Each new row is followed by what is left of it after taking away its nearest point in the smallest flat space through zero that holds the rows named last above it.
Vig (4 x 35):
[[-21  44  27   7  -3  -2   2  31  50 -36 -15  19  11 -41   7 -46  53 -30
   15  11   2   5   8 -14 -35  11 -65   3 -14  -6  26 -31  -7  -5   2]
 [-56  -8  13  -3  23  -4  -8  41  41  -5  20   7 -26 -21 -15 -14  -7 -10
    0   1  16  -8  37 -56  -2 -24 -35   5 -15  -8   5  15  28  39  -7]
 [-31  15  13   1  22  -4 -10  51  39 -34  -1   5  -7 -28   0 -40  38 -24
   -2  17  10   7  22 -26 -22  -3 -49  -4 -23   0  13   0   4   6  14]
 [-70  13  13  37  16  -3 -15  76  68 -39  26  17   6 -43   2 -75  47 -44
   24  13  32  20  17 -41 -31 -20 -72  -2 -22  -4  31   0  28  12 -10]]
New rows:
[ 26  40 -11 -32  26 -14 -24 -20 -41 -21   1 -11 -22  17 -38 -12  -3  24
   5 -12 -33   6   3  38  14  63 -23  30  12  16  25  15 -46 -68  26] -> [-15  26 -10 -11  23 -13 -26  -8 -19  -8  31  -2 -25  10 -45 -21 -22  18
  23 -24 -15   6   9  10  19  40 -32  37  17   9  33  23 -16 -45  -2]
[-29 -18   5  62 -21  -4 -15  26 -10  -7  41  16  42   1  23 -22   7 -37
  28 -15  34  20 -26   8  -2  -9  17  24  -5  -2  34  10  32  -9 -32] -> [ -1  -3  23   4  -4  -8  -8  11 -19  -9   2   8  11   1  14  16   2 -18
  -7  -7   6  -6   3  -2   1  10  15  27 -16  -3  16   4   6   2   0]

bomuk (3 x 35):
[[  1 -38  70 -43  -9  -5  29 -29 -34 -17  11  27 -94  39 -20   7  54 -33
  -12  39 -20  -1   8 -13  58  14   8 -49 -12 -74 -98 -94  19  28 -17]
 [ 22 -30  52 -30  -6 -11  27 -38 -26 -16   1  17 -89  34 -33   9  54 -10
  -27  18 -11   9 -11 -13  49  14 -10 -13   6 -44 -85 -69 -11  34  10]
 [  8 -25  71 -31   3  -1   7 -46 -54  14  22  39 -73  37 -26 -18  46 -24
   -9  37 -35   5 -14 -10  30  21  20 -41 -13 -79 -87 -59 -18  11 -34]]
New rows:
[ 12   5 -93  28   2  26   7 -13   6  -3  26   7  64 -37  21  -2 -21   9
   5  -7  30 -13  -7   9 -27   7   8  -5   5  54  49  54 -14 -41  -9] -> [ 18 -17 -56   4  -4  21  26 -31 -10 -16  29  19   6 -15   6   5  12  -5
  -7  11  22 -11  -5   1   8  15   7 -25   3  18  -8   1  -7 -21 -10]
[ -8 -11   4  16 -41  10  -5   4  19  13  13  39  51 -13  10   2 -45  -4
  17 -17  14 -25 -42   6 -58  31 -18   7  30  33  44  -9 -37 -21 -25] -> [ -6 -26  21   1 -48   6  12   0  18  -3  10  41  16  -1   3  14 -26 -13
   9  -9  15 -25 -35   1 -32  33 -24  -4  30  18  13 -46 -24  -5 -18]

vas, 3 rows:
[[ 43 -47  28 -18  39  46 -36   8   2 -12  31 -34 -47  28 -70 -51 -13  12
   24  23   4  13 -22  45 -22  24 -32  11  -4   5  29  72  82  27 -13]
 [-40 -15 -39  44 -18 -41  37  11   2 -35 -21  95  44 -72  19  23  53 -24
    5 -50  16 -14   9 -83  21  34  28  25  14 -39  -4 -19 -39  -1  52]
 [ -5  21  17  -5 -43 -12  28  -6  20  28 -25  -4   6  -6  38  10 -27  13
  -22  42  -9  12  20   1   9 -37  11  -1 -25  29 -37 -59 -39  -7 -17]]
New rows:
[ 27 -12 -18  61  -5  48 -32 -42 -53 -11  21 -52  25  10  10 -28 -32 -16
  18 -17  17 -37 -23  12 -17 -10  -6 -52   3   2  10  25  -7 -19 -11] -> [ 24 -28 -11  71 -29  40  -8 -37 -35 -14   6 -22  29 -19  14 -34 -32 -12
  16   2  20 -28 -14  -8 -10  -9   1 -33 -12   7  -7   5 -16 -11  -3]
[ 51 -33  53 -21 -36   6  28  22  66  27 -10 -36 -23  18  18 -40 -76  12
  12  70 -20  54 -10  19   7 -16  24  -9 -32   5 -43 -10  53  24 -35] -> [ 20  -9   3  -3  -7 -17  15  20  31   4   0 -14  10  13  32  -4 -31 -17
  19 -12 -14  23 -19 -14  12   8  36 -26  10 -38 -15   8  32   5  -5]

viba:
[[   0   15   -1  -31    6  -48    2   -5  -17  -24  -40   12  -77   25
   -21  -90  -79   22  -39   59   57   -8   20  -51  -21   50   -7  -71
    46  -50  -54  -40  -14   -9  -44]
 [ -10  -26    6   19   40  -12  -79  -14   21    1 -123  -11   24   13
    12  -59   -9  -27  -31   26   14  -10   14  -21   -7   51   40  -31
    -7   -3   -7  -25  -25   18 -113]
 [   3  -13   -7    7    8  -51  -28    0   46   25  -90  -33  -12   16
   -25  -41  -34   -7  -51   20   15    9    8   -5  -16   56   25  -21
     3  -28  -21  -53  -15    1  -61]]
New rows:
[ 31 -22  16 -16   4   3 -42 -69  52  30 -27  39  -1   5  12  10  11  36
 -47  18 -35   3 -12 -22 -23  -5   7  15  -3 -12  30  -4  31 -40 -35] -> [ 32 -14  17 -25  -2   9 -25 -68  37  21   3  50 -13   4  13  13   8  44
 -38  19 -32   1 -13 -26 -22 -16  -5  13   4 -13  27   5  35 -44 -13]
[ -3 -14  43 -17  34  32 -60 -40 -33 -18 -81   7  46  23  32 -25  -9 -20
  29  -3 -26 -28  27  -5  22 -16  -5 -37 -41  51  16  43 -28  30 -49] -> [ 12   3  28 -32  -4  -9   3 -24  -9   7 -33 -15   4  25  -9   0 -35   4
  11 -12 -26  -7  19  14  13 -16 -25 -24 -29  24   1  15 -15  10  18]

fik (3 x 35):
[[ 19   6  16  55 -59  43  21 -19 -75  -1  13 -58  42 -45  -1 -20  38   7
  -26  -2  37  14 -29  -2 -14  30 -25  -8   7  45  -2  60  55 -51  10]
 [  3  -3   1  12 -42   7 -10 -16 -42  -4 -10 -29  33 -18  -8   2   2  22
  -28   7  22  22  -7  13 -13  14 -25  -6  25  19  20  27  38 -24   7]
 [ 27  14  24  47 -58  60  46 -11 -75  -3  32 -63  36 -63  -4 -31  61  -4
  -11 -16  44   5 -45  -7  -8  16 -15 -12 -23  45 -12  71  25 -51  -8]]
New rows:
[ -5  11  18 -48 -61  18   0  35 -29 -22   6 -19   5 -26 -14   9  22 -27
   9 -24  37  25  -2   7  20  -9  -3   1   6 -23  11  19 -11   1 -45] -> [-10   6  14 -14 -33   7 -12  35 -11 -12  -1  -3 -11   4   4  10   6 -41
  12 -13  14  13  17  -8  22  14   4  13  21 -23  -7  -3  17   5 -18]
[ 60 -31  23 -36   0  40 -16  13  54   5 -23  20 -12  -9  20 -26  16  -3
  69 -36  38 -57 -26 -22 -59 -36  16  45 -29 -16 -33 -24 -17  -9   9] -> [ 56 -38  18 -28 -21  31 -38   0  35   4 -41  10   8  -6  17 -17   1  16
  46 -24  44 -40 -19 -11 -69 -22  -2  44   2  -8 -16 -19  18 -19  23]

zuva (5 x 35):
[[  3 -21   6 -69  -7   7 -13 -16  63 -12  54  45 -35  27  11 -13  28 -33
   26 -49 -12  15 -24  -2  -3  50  17 -11  -5   1 -30  70  -1   9  11]
 [ 11 -12  39 -54   6  30   6  -9  47   0   7  28 -14  14  18  -5   6 -30
    7 -19   8  -1  -4  18 -15  37  -4  15  10   9 -22  -9  28 -13  22]
 [  8  15 -18  48  21 -63  34 -35  18  42 -18  -1  29 -12  23  52   8  18
   -6  63 -11  36 -16  20 -35 -21 -71  23 -35 -12  41 -67 -42  -1 -35]
 [-32   9   3  77  25 -79  18  -9 -60   6 -57  -6  -6  -2 -20  34  35  48
  -58  51  55  -5  36  20  31 -80  13  20 -23  10  40 -74 -32   9 -43]
 [  2  14 -26  58  30 -66  23  -5   1  19 -17 -23  44  -5 -12   4 -10  24
  -19  23  82  -8 -24 -13   3 -55  -1  18 -19 -22  23 -38 -54   8 -51]]
New rows:
[ 26  -2   9  29  26 -49  21  52   2  30 -37 -40   6  13  18   8 -35 -42
  10  29  21  -8 -17  -3  -9  24 -19  27 -14   3   2 -36  13  -6   8] -> [ 12 -11   4  15  13 -50   4  52  -8  14 -19 -25 -25  22  11   5 -13 -42
  13  11  -3  -3  -8  -6   8  32   4   9 -17  10  -5   7  14   5  13]
[ -1  -7 -73  43  13   3 -11  43 -22  10  25  37  33 -23  14  43  55  18
 -12  -3   4  31  31  15  66 -17 -33 -41  17  23   7 -38 -16 -39 -66] -> [ 11 -12 -56   9  14  35 -12  49   4   6  34  42  36 -18  20  25  42  -3
  -1 -25  17  20  22  14  58   6 -27 -37  32  23 -13 -31   4 -48 -50]

Gutaf (2 x 35):
[[  9   8  29 -39  -2  20 -13  14 -63 -14  19  -6  19  32 -52 -27 -16  39
   35   6 -31  32  68   1 -57   4 -13  39   9 -60 -49   3  -2 -29 -68]
 [ 13   6   7 -28  -5   5  -3  25 -23  -4  50 -27   1  26 -39 -44   2  35
   22 -11 -25  21  43  18 -51 -16  14   4  23 -39 -10   7  -6 -21 -16]]
New rows:
[-10 -30   8  12  -8   4 -46 -58 -37  24 -41  22  -7   2   4  32 -59 -77
  11  -1  43  14  10 -23  10  79 -47  23  30 -14 -13   1   2 -13 -34] -> [  0 -29  -8   8 -13  -7 -39 -35 -13  31  12 -11 -23  10  -4  -6 -42 -63
  10 -22  36  15   9   1 -10  53 -16  -6  54 -15  17   8  -5 -16   5]
[-41 -41  -2  -4 -40   3 -12 -40  31  26   3  49 -11  41  -5  57   1  -9
  30  53  -2 -41 -38  -9  11  34  -7   4 -21  30  20  24  64 -11 -29] -> [-33 -38  -4 -15 -43   2 -11 -24  30  27  37  30 -15  53 -22  30   7   8
  38  43 -13 -33 -22   5 -14  21   7  -3  -6  15  25  29  60 -20 -24]
[-40  15  39  -3 -11  14   5   9 -24 -15 -58 -15   8 -11 -12 -10 -23   4
  -8  42 -16 -14 -27 -65 -17  22 -28  48 -32 -19 -72 -11   4 -11 -43] -> [-33  14  18   3 -15   0  15  25  13  -6 -17 -42 -10 -12  -6 -36  -4   6
 -17  23 -15 -21 -45 -44 -20  -1   2  13 -13  -5 -34  -6  -1  -7   7]

leli, 4 rows:
[[-12  35  24  21  12  -8 -79 -32  74 -27   4  25   6  30 -37 -41 -12 -87
  -21  58  -5 -18  16   6  -2  58  31  12  -7 -36 -20   9   5 -51  54]
 [  5   2  -9  19   2  13  70 -16 -34  22 -14 -42  14   3 -30  18 -18  22
   33 -47   6   3  30  37  18 -13 -31 -15  11  25   5  46  23  18 -22]
 [-20 -12 -24  12   8   9 -18  -5  -2  15  -6  -2  -6  16   9   2 -18 -19
  -53  22 -12  18   3 -35 -17 -12 -82  26   8 -24   1 -34  11   0 -29]
 [ 21  -8 -14 -22 -32  -2  18  -5 -25 -23  15   7  28  17  27   5  22  57
  -16   1  20  32  15 -66   2  -2 -52  17  25  24  15 -47   6  -1 -10]]
New rows:
[  9  29  59  -4 -29 -23 -67 -49  71 -36   3 -21   1  85 -55   5 -27 -42
  -6  22  11 -12  16  14  29  49 -17  15  -5 -25  -2  26   7 -31  42] -> [  9  -7  42 -26 -30 -20 -29  -6  20  -9   0 -28 -24  47 -10  37 -15  14
   1 -13   4  -5 -22  11  20  -5 -21   6 -12 -11  11   8 -11  14  -2]
[ 33  46   0 -30  27 -12 -16  46  36 -41 -43  13   1 -29  21  24  49  45
 -35  11  56 -16  -7  45   0  73  25   1 -61 -32 -13  36 -30  60 -15] -> [ 28  46 -13 -17  28  -4  -4  31  29 -33 -49  -1  10 -13  10  27  35  41
 -51  10  56  -4  12  35   0  71 -28  11 -50 -34 -11  34 -13  59 -30]
[ 17  21  12  65  21  22 -13  26 -62 -10  31 -17  28  10  -1 -19  11 -66
 -21  44   4 -13  39  -3  -2   8 -32 -50  58 -55  -4  37 -44   5  14] -> [ 26  12  13  48  13  18  -3  43 -76 -14  37 -11  25  -4  19 -12  27 -36
 -10  34   8 -12  24 -10  -2  -3 -11 -56  56 -43   1  27 -56  16  12]

kavos:
[[ 19  28  -8  33  46  27  -2  39 -18  16  20  14   6  27 -10 -45 -28  -5
  -21  26  14  27   5 -27 -19   2 -44 -26 -24  15 -63  -4   9  23  34]
 [ 34  36  72 -55  20  32 -37 -42   2  83  56  -5  17  21 -61   0 -25  -8
  -18 -17  70  55 -29  19  60  68  -5  -6 -22  10 -82 -23  -1  28  52]
 [  2   4  17 -40  56  28  13  24 -16  93 -11 -13  -1  22 -11 -12  -2 -29
  -16   1  55  72  46 -29 -27   8 -35  -4 -15 -36 -30 -23   8  46   4]
 [ 16  29  14 -33  38  35 -21  -2 -19  45  25   2  20  16 -37 -36 -29  -6
  -21   4  47  52 -12   4   2  31 -41 -30  -8   0 -75  11  15  37  42]
 [-10   6  11 -43  10  35  -3 -32 -48  19  21 -19  30  12 -70 -52 -39  -6
   23 -16  49  29 -45  11 -21  13 -55 -65  33  24 -64  20  55  11  67]]
New rows:
[-18  -6 -16  40  43  26   9  63  27 -61 -92 -20  -5 -33  35  23 -20  31
 -15  43  26 -45  41 -16 -15  -4 -15  -6 -11 -68  14 -23 -18 -45 -25] -> [-12   1  21  10  30  36  -5  21  22 -40 -64 -31   7 -29  -8  24 -34  31
  -3  23  55 -38   6   3  15  24 -12 -18  -3 -50 -14 -30  -6 -49   8]
[-27 -12 -25  62 -46 -13  65  27   1   3  -9   1 -29 -20  38   5  25 -10
   9  10  27 -15  14  34  18 -62  56  42  15 -15  50 -39 -39 -20 -43] -> [-18  11 -23  32 -29  12  40  14 -15  14  12   5  -7 -17   6 -27  -1  -6
  -5  11  56  14 -13  52  23 -36  25  11  20  -9  -9 -12 -23   3  -7]
[-57  34  16 -59   6  -4  -4   1   7  20 -40  29  32  13  -4   3   7   3
  17 -24   8  64  -1  18 -31   2 -79  -6  -6 -39 -49  25  35  29   0] -> [-46  33  29  -3 -17 -23   2   4  25  -8 -24  37  17  20   8  23  13  10
  27 -20 -23  21  -9   7  -7  -5 -47  15 -23  -9 -29  -6  19  -5  -3]

rigen:
[[  -8  -19  -20   57   14  -38  -38    4   27  -17   43  -55   -1  -39
   -64   31   39   10  -12   33   29   -9   -4   26  -20  -30   16  -51
     6  -89  -25  -32   22   27   73]
 [  40   46   12  -80    8   50   48   25  -79   24  -73   57   14    6
    31  -27  -29  -23  -10   -9    3  -25    4   -1   -2   16  -35   17
   -11   78   22   14   -7   12 -101]
 [ -34  -20  -44   16  -19   17   41  -34   59   10    7  -57   21   10
    20   31  -20   44  -15   63   15  -14   -5  -54   15   -5   37   27
   -42  -14    8   16   -9  -61    5]
 [   2   30   23  -19  -22  -36  -37   87  -77  -22   -9   66    9    9
   -63  -46   13  -14   40  -30  -14    4  -34   38   27  -10  -67  -49
    65  -38  -89   -1   15    7   35]]
New rows:
[-22  -8 -10  16  -9   9  50  88 -23 -25   6  33  17 -12 -46   4 -35  20
 -22  46  19 -13 -13  -6  -1 -11 -18 -59 -44 -16 -22   3 -10 -38  -5] -> [-16 -25  15  31   5   5  29  53   4 -27  26  37 -11  -8 -14   4 -30   2
 -19   2  -2  15   8   3 -15   4   0 -38 -42  14  17   0 -18 -16  -5]
[ 11  29  64  19  24  -5 -15 -17 -43 -25  -6  30 -32  42  20 -38  -6 -27
  14 -37 -34  27 -15  -4   0  -7  18  -2   9  83 -20 -27  -9   1 -23] -> [  0  24  30  35  23  -4   0 -18 -26 -23  -2 -14 -14  25  -4 -13  -2  -3
  -4  18  -5   3 -22 -17  -3 -25  32 -17 -11  41 -31 -33  -1 -13  -7]

ter:
[[-32  -7  63 -49  38  29 -10  -6  35 -26 -28   5  34  15  82  34 -62  88
   10   8  64  18 -20  19  10  10  21  84 -28  20 -31   2 -13 -31  17]
 [-31   3  33   6   1   6  -9  57  33  50  29  34  19   4  52  -7 -25   0
  -10   7 -11  -2 -17   5  13  23 -38  60  -9  35 -17 -16 -34   1  -2]
 [-18  22  17   9 -54 -12   8  11 -13 -45  35 -10  -9  -4   3  -9 -37   1
   27  12   7   8  28   2  12  25  22  15  -5  14   3  20 -11  -9 -22]
 [  1 -42 -64 -40  38  -9   9 -25  21 -43 -12  23  58   8  53  38 -22  37
   66  13   2 -34 -44   8   4 -28  18  -4 -38 -26  34  11 -39  -9  45]]
New rows:
[-14  -3  17 -15  -6 -42 -17  -1 -43   2  -6  24  33  21  17  -6   5  29
  54 -41  23   4  -1 -15  25  23  -2  42   3 -16 -24  -5 -15  10  33] -> [ -4   0  11  -5  -8 -44 -17  -4 -52  13  -9  18  20  18  -7 -14  24  12
  41 -46  14   5   5 -19  20  19  -7  23  13 -21 -23  -8  -3  17  28]
[  2  -2 -14  16  11 -28  21  -8 -28 -48  31  11  -6 -23 -43 -32  16 -44
  42  18 -10 -38   2   2 -27   8 -10 -53  12 -21  21   9 -10  17 -41] -> [-10  -4  29  -1  44  -6   9  -3  -6 -25   9  16   3 -15 -11 -22   4 -10
  18  15  16 -25 -11   9 -27  12 -18 -10   9  -7  -6  -3  -6   8 -34]

vosef, 3 rows:
[[ 18 -53 -47 -12  56  91  32  -8  44  -2  45  18 -33  53  -9   4  -8  -2
   30 -61  -5 -32 -22  37  13   1 -13  48 -14   7 -17 -48 -20  12  54]
 [-55  27   2 -32 -16   6  81 -24   2  11 -23  -3  44   2   3  -2 -19  15
   20   9   3 -32  35 -10  17  -5 -13  19  19  -3  -7  18 -29 -17  13]
 [ -6   9   0  -8 -36  13  28 -90  48  54  40   0  46  22  14   9  -9  23
    8 -37 -37  57 -15   8   0   1 -35  29 -36  -3  25  26  15   0  36]]
New rows:
[-29   9  -6   6   8  30  87 -41  12  76  13  43  73  22  -1  33  37   2
  16 -17 -16  26  12   9  -9  24 -23  51   6 -21  10  30  16 -79  -2] -> [  3  -7  -4  28  33  14  26  20 -17  41   2  44  27   6 -10  29  53 -18
  -1   1   2  15   2   8 -19  26   3  22  16 -18   2   9  25 -70 -31]
[  7  82  34   4 -48 -53  -8  10 -15  14 -58  13  42 -23  13 -14  -5   6
 -16  54  -4  39 -15 -17 -46  20   5  -3 -12  44  17   8  34 -24   3] -> [ 19  46   3  -3  -4   4   8  22   4   2 -37  25  12   7   4 -13  -9   0
   2  21   0   6 -26   6 -37  20   3  23 -14  49   1 -28  18 -16  31]

Muga:
[[ 72 -19 -49  44  12   9  62  -1 -23 -59  47  50   3 -40   7  80  38 -23
   17 -10   2 -40 -26 -66 -38 -18 -19 -63 -51  47   2  -2 -37 -50 -38]
 [ -8 -29  49  28  13  11  -6  44 -18  -3  28  36  23  -5 -10 -13  42 -14
    8   4  -9   4  -6  -9   2  15  37 -46  26  21  -9  13   2  -5  -6]
 [ 17 -43  81  61  31  15   5  68   0 -40  58  43  39 -15 -12  -7  61 -38
   47  10  -7   5  -5 -12 -34 -16  58 -96  32  62  -5  32 -21 -26  -2]
 [ 27 -15 -30  14   7   4  25   1 -28 -14  21  47  -5 -13  16  39  16 -17
   -2  -9 -13 -22  -9 -47 -12   6 -10 -33 -25  20   5 -12  -4 -25 -10]]
New rows:
[ 25  -5 -79   2 -38  18  26 -18 -32 -14 -21  13 -42 -18  24  10   1  19
 -52 -40   4 -16   7 -30  36  20 -51 -13 -28 -27 -24 -10 -10   7 -48] -> [ 10 -10 -14  11 -23  16   0  10   2 -19 -15  -4 -28  -2  24 -31  -4   1
 -16 -28   0   9  27   3  14  -6 -16 -35   9  -6 -17  10 -11  11 -14]
